Each row comes from the steps of one walk. Every step used is in the known rows, and no mark comes twice. Write the walk behind each row, first mark first.
Known rows:
U/R/Q/A/X: [-28.4   6.7  -1.3 -10.8   4.4  -8.1  26.8  -3.6  10.7  29.1  -9.8   8.1
 -16.3  28.8  -8.5   6.5 -13.7]
X/U: [ -0.4  12.3  -7.2  -7.7  15.1   8.1   2.8   2.9 -24.6   0.8  15.5   1.8
   9.3 -15.7 -22.6  -6.7  -3.4]
X/N/U/R/A: [  1.8   1.6   1.8 -14.6  47.4  11.0 -12.4  10.2 -24.1 -15.6 -11.5   8.7
 -16.0  -5.6 -11.0 -11.2  18.8]
X/N: [ -3.1   2.9 -14.8  -4.0 -13.5 -22.4  -2.5  11.8 -25.4  27.4  -4.9   9.5
   9.7 -15.4 -10.1  12.8  13.4]
R/U: [-11.2   0.3  13.6   2.4  45.8  -0.7  -5.1  -2.2   4.3 -16.4  12.1   1.8
 -12.2 -13.0  -7.8 -10.1  -1.9]
A/X: [-11.7  10.9  -8.5  -2.0  -1.6   9.2   8.7   2.7  -1.8  35.8 -16.3  -5.6
  -6.5   5.6   6.4  12.8  -1.5]
A/X/U/R/N: [-31.6  13.9  -9.6   7.5  46.2 -13.0   6.2  13.6 -51.4  20.1  -5.5  -3.7
  -4.5  -0.3   0.5  -3.4  -5.5]
U/R/Q/N: [-23.3   2.7 -23.7   2.2  34.4 -27.4  14.3   6.3  -5.2  -7.2   4.5   8.1
  -5.2  38.9 -14.0  -2.6 -18.5]
Q/X/U/R: [-12.0  16.6 -10.9   3.8  34.5  33.9   0.3  20.1 -24.1  -5.4  16.0   9.5
   5.6   6.5 -35.8 -10.3 -18.7]
X/N/U: [ -7.3  -9.8  -9.0 -18.0  40.4  18.9 -10.3   6.4 -28.2  19.6 -13.4   7.4
  -0.1 -36.2  -6.3  -3.8  13.4]
R/A: [ 11.8  -2.6  18.2  -5.9  12.1 -21.3   5.0 -11.0  -1.5 -17.4  -1.5   4.3
 -14.2   5.8   0.4  -3.1  16.1]
X/N/U/R/Q: [-13.3  -0.2 -12.4  -9.3  52.5  35.5   3.0  23.3  20.4  -5.3  -6.7   9.2
 -18.3   3.1  -6.9 -16.9  -4.5]
N/U/R/A: [  3.4   0.2   9.1 -12.8  53.2  22.3 -11.4   4.2 -11.1 -29.8  -9.0   3.4
 -21.2   2.7  -5.5 -17.5  12.2]
N/U/R/Q: [-11.7  -1.8  -5.2  -6.9  59.4  46.3   4.3  17.6  32.7 -20.0  -4.3   4.2
 -23.7  11.1  -1.5 -23.3 -11.2]
X/N/U/R: [-11.7   4.6 -20.3 -11.0  44.3  40.9 -21.3  26.4 -26.8   2.3 -12.5   5.0
  -1.9 -13.6 -14.4 -10.4   3.8]
R/N: [-20.6  -9.7  10.1  10.4  28.1 -44.0  11.1  -7.1 -30.3  11.7  -6.0  -1.3
  -5.2  -5.3  18.7   0.3   3.2]
R/Q: [ -3.9  -4.2   3.8  -0.3  18.3   2.2  19.9   2.1  42.4  -7.1   3.5   4.9
 -16.6  14.1   5.0  -9.0  -8.2]
A/Q/N/U: [-28.5  -9.0  -8.7  -4.7  56.2  -3.5  -8.5   3.2 -25.9  13.1  -7.7  -1.5
   1.2  -4.4  -0.2  -8.3  -7.1]

Which walk is each row?
[-38.6   6.7   5.6  21.9  51.3 -19.4   6.5  19.7 -41.3  15.4   6.3   2.3
   0.9   3.3  -3.9  -9.0 -15.1] -> A/Q/X/U/R/N
[-25.8   5.7 -17.4 -18.5  36.6  25.6  -8.9  15.7 -36.0  23.2 -17.6   9.1
  -3.7  -6.9 -19.4  -1.4   0.7] -> Q/A/X/N/U/R
[-20.9   2.1 -23.5  -8.3  61.1  25.2 -16.1  13.2 -33.7 -11.5  -7.5   2.3
  -2.3   7.1 -15.4 -12.1  -9.4] -> Q/N/U/R
[-30.5   3.7   1.6  13.3  56.3 -17.0  10.3   9.2 -49.7   7.0   7.0   6.3
  -0.6  -0.3 -10.3  -7.4 -12.0] -> Q/X/U/R/N
[-21.3  -5.0   9.2 -11.1   7.5 -20.5  22.6  -8.0  16.3  -8.0   7.8  17.0
 -11.6  28.9 -18.3  -7.5 -14.6] -> U/R/Q/A
[-18.3 -11.1   8.3   4.6  65.6  38.3  20.6   8.6  28.6  -4.3   4.8  17.5
 -17.7  14.8 -15.7 -14.6 -23.6] -> N/U/R/Q/X
[-10.0   3.2 -11.3  -8.6  52.6  54.3 -19.8  18.7 -11.6 -15.9  -9.6  -1.2
  -8.4  -4.1  -7.6 -18.3  -4.8] -> N/U/R
[-13.5 -15.8  -1.1 -12.0  52.8  19.1   0.3   2.6 -27.0  26.7  -7.9  16.8
   0.5 -32.3 -15.5  -1.5   3.7] -> Q/X/N/U
[-14.6 -18.2   0.8 -11.9  62.1  21.0  11.1   3.8  -4.9  22.8  -6.3  19.4
  -7.9 -25.2 -13.2  -5.8   0.3] -> R/Q/X/N/U
[-23.7   9.5 -27.0  -2.3  41.9 -22.6  14.9   8.1 -16.6  -6.8  12.7   9.0
  -0.5  31.0 -25.2  -6.2 -20.3] -> X/U/R/Q/N
[ -8.8  10.9  -1.4 -11.9  40.9  26.5  -0.1   6.2 -11.6  12.1 -23.3  -2.9
 -23.9   7.8   1.2  -1.6   7.9] -> N/U/R/A/X
[-21.0 -12.6   2.3  -3.5  48.2  16.7  -3.2  13.4 -19.1  34.8  -8.7  12.6
   1.8 -28.5  -9.8  -2.5   1.1] -> A/Q/X/N/U
[-15.4 -13.8  11.6  -6.4  54.7   5.7  -0.9   7.9 -21.5  26.6  -9.5  14.5
  -5.5 -25.3  -9.5  -3.9   8.8] -> R/A/Q/X/N/U
[-22.4 -10.5   0.5  -7.8  62.2 -14.7  -5.4  -2.6 -27.4   4.1  -8.2   0.8
  -6.2  -1.5  -0.2  -9.7   0.8] -> R/A/Q/N/U
[-20.2 -16.1 -10.1 -15.5  73.1   1.2   9.5  -8.9  -7.8  -2.0  -4.4   7.0
 -11.1  -0.2  -4.8 -12.1  -8.5] -> R/Q/N/U
[-29.3   5.2 -20.3  -0.2  55.9  23.6 -19.8  23.6 -26.9  -2.9  -7.8  -2.0
  -1.3  11.1  -9.1 -13.5 -12.0] -> A/Q/N/U/R
[ -8.5  13.8 -11.1  -2.4  36.6  28.3  11.6  21.1  21.9 -17.1  11.8   5.6
 -12.4  16.4 -16.7 -18.9 -15.4] -> X/U/R/Q
[-25.9   0.9  -0.6  13.4  37.0 -22.6   0.8  10.1 -34.8   1.1  -7.3  -1.9
  -6.8   6.3  11.6  -5.5  -2.2] -> U/R/N
[-15.6  -1.6  -7.7   5.5  18.6  -6.1  17.4  19.8   0.8  25.6   3.2  23.3
  -1.3   6.1 -23.6   6.2  -7.0] -> U/R/Q/X/N
[-15.6  -5.1   7.4  11.9  39.9  21.0  24.1   9.9  32.2  -3.2  10.1  17.5
 -13.6  27.2 -16.4  -7.6 -25.2] -> U/R/Q/X
[-11.5   6.8  16.2   7.4  30.9  -4.1  13.4   6.4 -16.0  11.8  20.6   9.8
   3.9  -3.0 -25.7  -6.9 -11.0] -> R/A/Q/X/U
[ -9.0  -3.8  -4.7 -22.4  46.3  13.1  -2.6   2.7 -30.4  33.8 -24.7   6.7
 -11.7 -29.5  -2.1   2.7  20.1] -> R/A/X/N/U
[-24.8   3.0 -10.8   2.4  49.7  39.2 -16.8  34.4 -19.1  16.1  -9.0   8.3
  -0.4  -7.3 -15.5  -8.9  -6.5] -> A/Q/X/N/U/R
[ -2.2  19.6  -2.1 -12.7  21.8   1.8  12.4  -1.8 -28.1  18.9   1.9   0.1
  -5.7  -7.2 -16.3   1.1   5.5] -> R/A/X/U
